[[123 114 131 117 118 152 121 117 125 117]
 [127 137 127 135 133 105 139 147 129 133]
 [111 118 157 116 114 127 139 134 108 114]
 [129 137 129 133 134 104 139 148 126 132]
 [124 133 133 131 130 110 140 144 122 130]
 [109 116 156 113 112 130 133 133 106 112]
 [110 115 144 111 111 137 131 129 111 110]]
:
[[111 118 157 116 114 127 139 134 108 114]
 [109 116 156 113 112 130 133 133 106 112]
 [110 115 144 111 111 137 131 129 111 110]
 [124 133 133 131 130 110 140 144 122 130]
 [123 114 131 117 118 152 121 117 125 117]
 [129 137 129 133 134 104 139 148 126 132]
 [127 137 127 135 133 105 139 147 129 133]]

[[136 155 115 119 150 116 116 135 134 132 114 115 118 150 115 131]
 [125 109 142 139 113 140 140 126 126 128 144 141 139 113 140 129]
 [133 158 114 122 152 118 116 128 138 138 112 116 121 152 111 138]
 [131 152 117 124 147 121 120 126 137 138 116 119 123 147 114 138]
 [129 138 126 129 136 127 126 126 133 135 125 126 129 136 123 135]]
:
[[125 109 142 139 113 140 140 126 126 128 144 141 139 113 140 129]
 [129 138 126 129 136 127 126 126 133 135 125 126 129 136 123 135]
 [131 152 117 124 147 121 120 126 137 138 116 119 123 147 114 138]
 [136 155 115 119 150 116 116 135 134 132 114 115 118 150 115 131]
 [133 158 114 122 152 118 116 128 138 138 112 116 121 152 111 138]]

[[129 135 132 109 133 120 105 127 127 125 125 140]
 [135 135 141 124 126 116 105 134 127 121 118 143]
 [120 121 135 124 129 124 129 141 119 103 112 123]
 [123 131 117 109 140 131 123 116 135 138 150 133]]
:
[[135 135 141 124 126 116 105 134 127 121 118 143]
 [120 121 135 124 129 124 129 141 119 103 112 123]
 [129 135 132 109 133 120 105 127 127 125 125 140]
 [123 131 117 109 140 131 123 116 135 138 150 133]]

[[135 115 118 139 139 138 130 131 128 123 109 144 141 129 140 148]
 [137 119 116 134 131 139 131 128 131 133 109 146 142 125 140 148]
 [130 143 131 109 110 120 134 125 130 151 139 121 128 124 116 117]
 [135 134 127 109 125 127 139 136 116 149 131 132 151 130 115 130]
 [140 123 132 126 136 119 145 136 124 119 111 121 129 156 129 137]]
:
[[140 123 132 126 136 119 145 136 124 119 111 121 129 156 129 137]
 [130 143 131 109 110 120 134 125 130 151 139 121 128 124 116 117]
 [135 134 127 109 125 127 139 136 116 149 131 132 151 130 115 130]
 [135 115 118 139 139 138 130 131 128 123 109 144 141 129 140 148]
 [137 119 116 134 131 139 131 128 131 133 109 146 142 125 140 148]]

[[112 118 134 152 132 141 132]
 [118 109 136 142 136 118 146]
 [144 146 128 112 130 121 114]
 [146 111 137 116 135 113 148]
 [141 146 132 111 130 123 113]
 [147 136 120 101 118 113 127]
 [144 111 138 122 140 114 149]
 [142 103 106 126 106 113 142]]
:
[[144 111 138 122 140 114 149]
 [146 111 137 116 135 113 148]
 [118 109 136 142 136 118 146]
 [112 118 134 152 132 141 132]
 [141 146 132 111 130 123 113]
 [144 146 128 112 130 121 114]
 [147 136 120 101 118 113 127]
 [142 103 106 126 106 113 142]]

[[113 120 116 139 141 119]
 [106 118 126 134 141 126]
 [128 130 143 122 126 140]
 [118 122 112 141 141 115]
 [128 130 136 127 129 135]]
:
[[128 130 143 122 126 140]
 [128 130 136 127 129 135]
 [106 118 126 134 141 126]
 [113 120 116 139 141 119]
 [118 122 112 141 141 115]]

[[129 122 128 125 126 127 124]
 [125 129 129 127 132 100 122]]
:
[[125 129 129 127 132 100 122]
 [129 122 128 125 126 127 124]]
---
[[158 145 125]
 [121 108 105]
 [113 111 122]
 [136 142 145]
 [137 149 147]
 [145 127 111]
 [144 149 143]
 [112 124 156]
 [117 116 118]
 [113 116 114]
 [128 110 110]]
:
[[121 108 105]
 [136 142 145]
 [145 127 111]
 [112 124 156]
 [113 116 114]]

[[155 106]
 [111 149]
 [157 105]
 [131 121]]
:
[[111 149]
 [131 121]]

[[132 110 142 102 135 101 132]
 [118 109 121 128 111 134 146]
 [114 105 123 126 111 132 148]
 [138 126 110 142 117 145 129]
 [127 136 143 114 143 112 115]
 [117 139 133 142 122 138 133]
 [141 118 133 111 146 111 111]
 [129 137 140 119 143 112 113]
 [117 136 143 111 143 112 116]]
:
[[118 109 121 128 111 134 146]
 [138 126 110 142 117 145 129]
 [117 139 133 142 122 138 133]
 [129 137 140 119 143 112 113]]

[[121 115 134 138 142 142 117 119 117 125 115 118 151 119 139]
 [149 138 113 111 135 111 107 140 140 145 107 139 127 107 110]]
:
[[149 138 113 111 135 111 107 140 140 145 107 139 127 107 110]]

[[131 138 131 136 143 140 147 157 132]
 [116 111 115 119 101 104 123 143 108]]
:
[[116 111 115 119 101 104 123 143 108]]

[[121 121 131 119 148 133 135 142 117 140]
 [113 131 110 135 118 134 134 137 128 138]
 [118 129 121 110 129 128 134 124 133 125]
 [128 132 123 137 138 125 134 101 132 113]
 [134 118 113 126 130 114 115 133 131 120]
 [121 145 120 134 131 127 110 120 107 110]]
:
[[113 131 110 135 118 134 134 137 128 138]
 [128 132 123 137 138 125 134 101 132 113]
 [121 145 120 134 131 127 110 120 107 110]]
